Here is a tiny trained network, its code and every weight. The questions are about switching its units off for an input and a target symbol, where a switched-off unit gives its printed mean instead of its output.

import numpy as np


def w(rows, s, z=0):
    codes = np.array(rows[::2]) - 128.0
    scale = np.full(codes.shape[1], s)
    scale[-1] = z or s
    return codes * scale


def f(y):
    return y / 2 * (1 + np.tanh(0.7978845608 * (y + 0.044715 * y**3)))


def softmax(a):
    e = np.exp(a - a.max(-1, keepdims=True))
    return e / e.sum(-1, keepdims=True)


def log_softmax(a):
    a = a - a.max(-1, keepdims=True)
    return a - np.log(np.exp(a).sum(-1, keepdims=True))


def net(x, mask):
    ids = ['ΔΛΠΦαβγεζημστω'.index(c) for c in x.split()]
    T = len(ids)
    res = E[ids] + P[:T]
    u = 0
    for l in range(3):
        q, k, v = (res @ M[l].T for M in (Q, K, V))
        z = softmax(np.where(np.tri(T) > 0, q @ k.T / 3**0.5, -1e9)) @ v
        res = res + np.where(mask[u], z, O[l][:, -1]) @ O[l][:, :-1]
        u += 1
        y = f(res @ A[l][:, :-1].T + A[l][:, -1])
        res = res + np.where(mask[u : u + 8], y, B[l][:, -1]) @ B[l][:, :-1]
        u += 8
    return log_softmax(res[-1] @ U[:, :-1].T + U[:, -1])


Q, K, V, O, A, B = {}, {}, {}, {}, {}, {}
E = w([
[136,111,143],'Δ',
[89,151,99],'Λ',
[136,106,100],'Π',
[124,110,118],'Φ',
[110,130,101],'α',
[86,147,119],'β',
[88,124,75],'γ',
[169,98,194],'ε',
[59,134,47],'ζ',
[18,148,16],'η',
[150,124,171],'μ',
[254,163,164],'σ',
[104,163,106],'τ',
[71,176,90],'ω',
],0.0071)
P = w([
[201,169,61],'0',
[161,67,159],'1',
[50,173,140],'2',
[192,114,123],'3',
[173,37,150],'4',
[35,197,170],'5',
[194,114,126],'6',
[173,33,135],'7',
[8,214,193],'8',
[198,111,126],'9',
[185,24,109],'10',
[22,206,180],'11',
],0.011)
Q[0] = w([
[166,87,111],'L0H1',
[143,146,104],'L0H1',
[74,248,140],'L0H1',
],0.015)
K[0] = w([
[82,101,166],'L0H1',
[137,141,145],'L0H1',
[254,214,46],'L0H1',
],0.021)
V[0] = w([
[104,203,174],'L0H1',
[121,140,132],'L0H1',
[188,1,56],'L0H1',
],0.0056)
O[0] = w([
[112,165,182,203],'L0H1',
[120,146,154,144],'L0H1',
[154,91,3,1],'L0H1',
],0.0044,0.00069)
A[0] = w([
[29,2,229,2],'L0N1',
[31,61,132,93],'L0N2',
[127,68,147,23],'L0N3',
[113,184,110,79],'L0N4',
[59,78,223,74],'L0N5',
[130,127,126,124],'L0N6',
[52,85,150,120],'L0N7',
[50,9,101,58],'L0N8',
],0.0081,0.0053)
B[0] = w([
[70,173,54,75],'L0N1',
[195,106,171,158],'L0N2',
[104,251,111,1],'L0N3',
[103,115,154,80],'L0N4',
[148,111,22,134],'L0N5',
[129,128,127,117],'L0N6',
[206,117,150,193],'L0N7',
[171,160,224,89],'L0N8',
],0.012,0.00099)
Q[1] = w([
[101,247,74],'L1H1',
[135,243,106],'L1H1',
[89,149,241],'L1H1',
],0.015)
K[1] = w([
[151,36,23],'L1H1',
[111,6,79],'L1H1',
[11,132,159],'L1H1',
],0.013)
V[1] = w([
[225,242,205],'L1H1',
[253,245,226],'L1H1',
[176,117,175],'L1H1',
],0.0048)
O[1] = w([
[104,62,233,30],'L1H1',
[88,20,252,89],'L1H1',
[104,46,146,248],'L1H1',
],0.0047,0.00013)
A[1] = w([
[156,196,180,104],'L1N1',
[194,87,126,58],'L1N2',
[93,177,255,96],'L1N3',
[94,243,53,3],'L1N4',
[111,74,124,27],'L1N5',
[73,77,109,81],'L1N6',
[207,81,120,70],'L1N7',
[249,68,115,81],'L1N8',
],0.0081,0.0045)
B[1] = w([
[31,86,136,105],'L1N1',
[132,180,179,131],'L1N2',
[153,116,69,142],'L1N3',
[189,8,187,104],'L1N4',
[160,147,176,61],'L1N5',
[164,146,136,89],'L1N6',
[140,183,176,164],'L1N7',
[155,195,186,251],'L1N8',
],0.017,0.0018)
Q[2] = w([
[17,102,174],'L2H1',
[132,168,111],'L2H1',
[5,108,173],'L2H1',
],0.021)
K[2] = w([
[245,106,30],'L2H1',
[149,86,168],'L2H1',
[250,101,13],'L2H1',
],0.014)
V[2] = w([
[29,46,251],'L2H1',
[197,1,153],'L2H1',
[131,125,129],'L2H1',
],0.009)
O[2] = w([
[254,102,11,1],'L2H1',
[130,246,80,215],'L2H1',
[124,137,129,132],'L2H1',
],0.0081,0.0039)
A[2] = w([
[79,62,46,181],'L2N1',
[111,54,65,146],'L2N2',
[84,71,177,116],'L2N3',
[171,73,120,146],'L2N4',
[128,178,124,4],'L2N5',
[144,56,215,68],'L2N6',
[114,54,127,112],'L2N7',
[92,30,9,81],'L2N8',
],0.015,0.012)
B[2] = w([
[151,60,45,254],'L2N1',
[253,217,153,141],'L2N2',
[192,116,191,197],'L2N3',
[82,182,174,156],'L2N4',
[210,91,189,104],'L2N5',
[184,173,105,179],'L2N6',
[168,218,61,105],'L2N7',
[41,239,200,144],'L2N8',
],0.024,0.0032)
U = w([
[89,121,241,151],'Δ',
[108,120,73,178],'Λ',
[12,228,154,96],'Π',
[80,126,189,204],'Φ',
[67,126,114,170],'α',
[231,23,164,134],'β',
[137,94,111,252],'γ',
[110,197,183,115],'ε',
[255,87,67,67],'ζ',
[143,237,36,36],'η',
[137,103,216,236],'μ',
[249,193,197,57],'σ',
[155,86,113,137],'τ',
[216,105,65,87],'ω',
],0.0057,0.0039)

Each question gives the input, a string of symbols that net reads in full, and the target symbol t.
The units are the heads (3 rows each of Q, K, V and O) and the neurons (one row each of A and B). Each row of codes is followed by its name. A weight is (code - 128) times the scale printed after its matrix; where a second scale follows, it is the last column's (O, A, B and U).
mask holds one flag per unit, layer by layer, with each layer's heads first. A switched-off unit (its flag False) gives its mean, the last column of its rows in O or B, instead of its output. The means were averaged over made-up inputs and are rounded, as every weight is.
A unit's drop is (log p(t) with every unit on - log p(t) with that unit switched off) / (log p(t) with every unit on - log p(t) with every unit switched off).
The circuit of an input: a set's keep is (log p(t) with only the set's units on - log p(t) with every unit switched off) / (log p(t) with every unit on - log p(t) with every unit switched off). Starting from the 12 units with the biggest drops (on a tie, the unit counted first), units are removed one at a time, each time the one whose removal leaves the highest keep (on an exact tie, the one counted first), for as long as the keep stays at least 0.8.
circuit, biggest first: the units of the circuit, biggest drop first
unit that matters most: the unit with the biggest drop
top k neurons: the k neurons with the biggest drops, biggest first
k most important neurons of layer l: the k neurons of layer l with the biggest drops, biggest first
input γ τ ω η σ Π, target Π: 3 most important neurons of layer 0 -> [L0N7 L0N2 L0N8]
input μ Δ η, target ζ: circuit, biggest first -> [L2N1 L1N8 L1N7 L2N2]
input Λ Π Π σ μ β τ σ σ Π η, target σ: top neuron -> [L2N6]
input σ σ σ Δ γ μ, target η: 3 most important neurons of layer 1 -> [L1N8 L1N3 L1N7]
input β σ η σ Φ μ σ μ, target σ: circuit, biggest first -> [L1H1 L2N6 L2N3]
input γ ω Δ τ β Φ, target Π: circuit, biggest first -> [L1N4 L2H1 L0H1 L2N1]
input Π μ γ, target Δ: top 3 neurons -> [L1N4 L2N3 L0N8]
input Π γ ω σ η σ α η β, target Δ: circuit, biggest first -> [L2H1 L2N3]
input Π σ η ε η σ β σ ε γ ω ω, target Δ: top 2 neurons -> [L1N4 L2N3]
input η ω ω Δ ζ ε τ α η, target σ: top 4 neurons -> [L2N5 L0N2 L0N7 L0N8]
input Δ ζ η σ γ Φ, target β: top 2 neurons -> [L2N3 L1N8]
input Φ α β σ α, target σ: circuit, biggest first -> [L2N6 L1H1 L0H1 L2N3]
input σ β Δ ζ η Φ ζ Δ σ, target η: top 2 neurons -> [L1N3 L2N8]
input η ω Π, target σ: top 3 neurons -> [L2N5 L1N3 L0N5]
input γ ω γ, target Π: top 3 neurons -> [L1N4 L0N2 L0N7]
input μ σ μ, target ζ: top 2 neurons -> [L1N8 L2N1]
input σ ζ ε μ Δ ε, target η: 2 most important neurons of layer 1 -> [L1N8 L1N7]
input σ ζ μ γ γ β, target η: unit that matters most -> L1H1
input γ μ Δ ε ω Δ, target Π: top 3 neurons -> [L1N4 L0N7 L0N2]
input γ η μ, target Π: unit that matters most -> L1N4
input Δ γ η γ Δ ε, target β: 2 most important neurons of layer 1 -> [L1N8 L1N7]
input Δ ω Λ β γ Φ μ η τ Λ σ α, target β: top 2 neurons -> [L2N3 L1N8]
input σ σ ε α Φ Φ ω μ α, target η: 2 most important neurons of layer 2 -> [L2N8 L2N2]
input μ Φ σ σ ε τ, target ζ: 4 most important neurons of layer 1 -> [L1N8 L1N3 L1N7 L1N2]
input σ σ Φ μ Δ Φ τ γ β μ Π η, target η: 4 most important neurons of layer 1 -> [L1N8 L1N3 L1N7 L1N2]
